Below are the code and all the weights of a small trained network. Each question names an input and a class and asks about switching units off, where a switched-off unit gives its printed mean instead of its output.

import numpy as np


def w(rows, s, z=0):
    codes = np.array(rows[::2]) - 128.0
    scale = np.full(codes.shape[1], s)
    scale[-1] = z or s
    return codes * scale


def norm(h):
    return h / np.sqrt((h * h).mean(-1, keepdims=True) + 1e-5)


def f(y):
    return y / 2 * (1 + np.tanh(0.7978845608 * (y + 0.044715 * y**3)))


def log_softmax(a):
    a = a - a.max(-1, keepdims=True)
    return a - np.log(np.exp(a).sum(-1, keepdims=True))


def net(x, mask):
    res = np.array(x, float).reshape(1, 2) / 4 @ E
    u = 0
    for l in range(4):
        y = f(norm(res) @ A[l][:, :-1].T + A[l][:, -1])
        res = res + np.where(mask[u : u + 10], y, B[l][:, -1]) @ B[l][:, :-1]
        u += 10
    return log_softmax(norm(res)[-1] @ U[:, :-1].T + U[:, -1])


A, B = {}, {}
E = w([
[215,95,175,126],'x0',
[114,253,230,128],'x1',
],0.0072)
A[0] = w([
[131,106,79,247,197],'L0N1',
[87,122,173,233,51],'L0N2',
[169,137,59,55,220],'L0N3',
[38,164,145,128,97],'L0N4',
[59,179,196,23,32],'L0N5',
[10,134,98,156,28],'L0N6',
[104,204,216,239,123],'L0N7',
[73,131,143,188,30],'L0N8',
[1,143,54,169,32],'L0N9',
[157,185,61,81,4],'L0N10',
],0.0065,0.0015)
B[0] = w([
[36,233,142,159,173],'L0N1',
[16,192,109,8,123],'L0N2',
[187,151,152,254,169],'L0N3',
[194,118,176,172,184],'L0N4',
[170,25,144,129,198],'L0N5',
[232,183,70,167,187],'L0N6',
[30,198,173,143,253],'L0N7',
[156,104,17,39,125],'L0N8',
[120,190,184,210,226],'L0N9',
[101,127,87,18,110],'L0N10',
],0.0037,0.0035)
A[1] = w([
[121,220,178,63,5],'L1N1',
[79,112,191,147,1],'L1N2',
[66,117,29,147,101],'L1N3',
[155,81,107,84,117],'L1N4',
[132,150,168,152,130],'L1N5',
[200,109,170,2,169],'L1N6',
[194,117,162,200,180],'L1N7',
[145,154,62,146,129],'L1N8',
[161,119,55,212,60],'L1N9',
[93,126,167,217,81],'L1N10',
],0.0078,0.00097)
B[1] = w([
[212,136,143,144,254],'L1N1',
[93,110,194,139,150],'L1N2',
[160,113,96,70,218],'L1N3',
[69,208,52,118,141],'L1N4',
[82,3,116,65,181],'L1N5',
[137,171,158,34,164],'L1N6',
[132,134,186,91,216],'L1N7',
[139,133,170,85,162],'L1N8',
[107,43,164,205,241],'L1N9',
[113,64,119,175,198],'L1N10',
],0.0058,0.0034)
A[2] = w([
[112,146,78,170,105],'L2N1',
[145,108,33,78,136],'L2N2',
[1,165,74,139,137],'L2N3',
[70,252,27,204,190],'L2N4',
[131,106,181,235,133],'L2N5',
[111,150,203,72,250],'L2N6',
[73,147,163,200,72],'L2N7',
[35,47,211,172,37],'L2N8',
[119,51,163,59,60],'L2N9',
[159,52,99,138,170],'L2N10',
],0.0075,0.0019)
B[2] = w([
[144,168,191,107,147],'L2N1',
[121,164,94,50,160],'L2N2',
[213,172,199,111,170],'L2N3',
[249,79,198,50,225],'L2N4',
[101,107,116,80,252],'L2N5',
[91,111,1,148,255],'L2N6',
[136,101,115,135,190],'L2N7',
[123,109,146,162,191],'L2N8',
[147,124,220,107,149],'L2N9',
[114,207,96,118,230],'L2N10',
],0.0073,0.0035)
A[3] = w([
[132,109,47,139,135],'L3N1',
[56,158,123,131,96],'L3N2',
[59,62,102,41,11],'L3N3',
[177,102,162,102,235],'L3N4',
[105,114,135,134,89],'L3N5',
[255,168,194,30,148],'L3N6',
[123,195,154,138,61],'L3N7',
[120,188,41,123,251],'L3N8',
[99,187,172,127,192],'L3N9',
[98,238,202,222,63],'L3N10',
],0.0097,0.0015)
B[3] = w([
[123,141,148,68,166],'L3N1',
[229,186,97,72,135],'L3N2',
[111,89,152,135,146],'L3N3',
[137,187,88,159,183],'L3N4',
[130,129,142,254,127],'L3N5',
[167,182,96,191,254],'L3N6',
[83,82,110,118,142],'L3N7',
[165,69,140,101,152],'L3N8',
[146,41,50,80,160],'L3N9',
[127,31,103,40,195],'L3N10',
],0.0075,0.0084)
U = w([
[135,33,81,51,196],'0',
[199,185,105,206,221],'1',
[61,64,175,248,133],'2',
[70,179,139,113,1],'3',
[78,149,180,108,45],'4',
],0.014,0.0047)

Each question gives the input, the list of numbers given to net, and the class t.
The units are the neurons (one row each of A and B). Each row of codes is followed by its name. A weight is (code - 128) times the scale printed after its matrix; where a second scale follows, it is the last column's (A, B and U).
mask holds one flag per neuron, layer by layer. A switched-off neuron (its flag False) gives its mean, the last column of its row in B, instead of its output. The means were averaged over made-up inputs and are rounded, as every weight is.
A unit's drop is (log p(t) with every unit on - log p(t) with that unit switched off) / (log p(t) with every unit on - log p(t) with every unit switched off).
The circuit of an input: a set's keep is (log p(t) with only the set's units on - log p(t) with every unit switched off) / (log p(t) with every unit on - log p(t) with every unit switched off). Starting from the 12 units with the biggest drops (on a tie, the unit counted first), units are removed one at a time, each time the one whose removal leaves the highest keep (on an exact tie, the one counted first), for as long as the keep stays at least 0.8.
units of the circuit, in order: the units of the circuit, biggest drop first
unit that matters most: the unit with the biggest drop
top k neurons: the k neurons with the biggest drops, biggest first
k most important neurons of layer l: the k neurons of layer l with the biggest drops, biggest first
drop of u: that unit's drop, to one decimal
input [-8,5], class 1: units of the circuit, in order : (L2N4 L3N6)
input [2,4], class 0: top neuron : (L2N4)
input [3,-2], class 2: top 4 neurons : (L0N3 L1N3 L2N4 L1N1)
input [-3,-2], class 2: top 2 neurons : (L0N9 L1N9)
input [2,3], class 2: top 3 neurons : (L2N10 L1N5 L0N7)
input [-2,-3], class 2: 2 most important neurons of layer 3 : (L3N10 L3N6)
input [6,7], class 0: top 4 neurons : (L2N4 L3N10 L0N7 L2N6)
input [1,-3], class 2: top 4 neurons : (L1N9 L0N3 L0N8 L0N1)
input [-4,0], class 1: top 2 neurons : (L2N4 L0N6)
input [0,4], class 0: top 2 neurons : (L0N7 L2N4)
input [-8,-7], class 1: 3 most important neurons of layer 3 : (L3N10 L3N9 L3N7)
input [6,8], class 0: top 2 neurons : (L2N4 L3N10)
input [-2,4], class 0: 2 most important neurons of layer 3 : (L3N6 L3N2)
input [-1,4], class 0: 2 most important neurons of layer 3 : (L3N6 L3N2)
input [-2,3], class 2: top neuron : (L0N5)
input [3,2], class 2: top 4 neurons : (L0N7 L2N4 L2N6 L0N6)
input [3,4], class 0: top 3 neurons : (L2N4 L0N7 L1N9)
input [-4,-2], class 1: 2 most important neurons of layer 2 : (L2N4 L2N6)
input [-1,-3], class 2: top 2 neurons : (L1N9 L0N3)
input [6,-4], class 1: unit that matters most : L2N6
input [7,7], class 0: 3 most important neurons of layer 3 : (L3N10 L3N9 L3N7)
input [-6,-1], class 1: drop of L2N4 : 0.1
input [8,-6], class 1: drop of L3N10 : 0.1
input [1,0], class 2: drop of L2N10 : 0.0
input [8,-5], class 1: drop of L2N6 : 0.1
